[[-222  310  -25 -250]
 [ 236  210  566  254]
 [ 706  -42 -394  813]
 [-183  110  310  155]
 [ -52   86  354  175]
 [  63 -187  102 -141]
 [  57 -212  -48 -363]
 [ 272 -697 -335  107]
 [ 520 -623 -168  441]
 [-155  179  433  267]
 [ 390  -50  438  279]]
Rows and columns are numbered from 0.
The entry at row 0, column 0?
A: -222
The bottom-right entry?
A: 279
The bottom-left entry?
A: 390
The entry at row 1, column 0?
A: 236
The entry in row 2 and column 0?
A: 706
The entry just right of 520?
A: -623
The entry directly below the largest entry?
A: 155
The entry directly above 267?
A: 441
The entry directly below 706?
A: -183
The entry in row 0 and column 2: -25
The entry directly below 254?
A: 813
The bottom entry of the column that holds the smallest entry: -50
The entry just left of -363 is -48
The entry just left of -141: 102
The entry just right of 706 -> -42
The entry at row 0, column 1?
A: 310
The entry just right of the smallest entry: -335
The entry directly below 63 -> 57
The entry just left of 179?
A: -155
The entry in row 1 and column 1?
A: 210
The entry directly above 254?
A: -250
The entry just left of the largest entry: -394

[[-0.7  0.2 -0.3  0.2 -0.3  0.4 -0.5]
 [-0.6 -0.3  0.1 -0.4 -0.2 -0.6  0.1]
 [-0.3  0.4  0.2 -0.6 -0.3 -0.2  0.0]
 [-0.4 -0.9  0.4 -0.3  0.4  0.5  0.6]
 [-0.5 -1.2  1.3 -0.4 -0.3  0.0  0.3]
 [ 0.6  0.1 -1.4 -0.7 -0.9 -0.4 -1.3]
 [ 0.6  0.4 -0.5  0.1  1.3  0.5  1.0]
 [ 0.6 -0.9 -1.0 -1.2 -0.6 -1.4 -0.3]
 [ 0.3 -2.3 -0.1 -0.3 -0.1 -1.2 -0.2]
 [ 0.4  0.9 -0.9 -0.1  0.9  0.5  0.8]
 [-0.6  0.3 -0.9  0.0  0.3 -0.4  0.3]
 [-0.6 -0.5  0.2  0.2  1.5  0.4  1.6]
 [-0.4 -0.2  0.9 -0.3 -1.3  0.7 -1.3]
 [ 0.3  0.7 -1.0  0.0  0.8  0.1  0.8]]
Counting starts at 0.
The entry at row 2, column 0 is -0.3
The entry in row 1 and column 0 is -0.6
The entry in row 0 and column 2 is -0.3
The top-left entry: -0.7
The largest entry -> 1.6
The entry in the bottom-left corner: 0.3
The top-right entry? -0.5
The entry in the bottom-right corner: 0.8
The minimum: -2.3
The entry in row 0 and column 1? 0.2
The entry directly above the smallest entry: -0.9
The entry directly below 1.5? -1.3
The entry directly below 1.6? -1.3
The entry in row 2 and column 1? 0.4
The entry just left of the smallest entry? 0.3
The entry just left of the largest entry? 0.4
The entry just right of the smallest entry: -0.1

Read these off the grid that follows.
1) Which number is the second entry on the diagonal from the top-right corner?
2) Which number is the last entry in the row that holds the largest entry?
3) Which number is the entry directly below -2?
4) Which number is the entry in the bottom-right corner?
5) Which number is the 3rd largest entry?
6) Which number is the first entry, reading row by row?
7) Which number is the second smallest entry?
8) Which number is the 2nd largest entry?
[[  8  17  -3  40  17 -10]
 [ -1  22  -2  28 -32 -16]
 [ 16  37   5  44  -9   3]
 [ 21  -1 -39 -17 -26  25]
 [ 41  51 -55 -21  -6  62]
 [ -7 -28   4  41   9  12]]
1) -32
2) 62
3) 5
4) 12
5) 44
6) 8
7) -39
8) 51

[ 126.37  155.30  -58.92 -174.36   -5.67   26.87  133.60]
What is the entry just right of 126.37?
Answer: 155.30
The entry just right of the centre entry: -5.67
What is the entry just right of -58.92?
Answer: -174.36
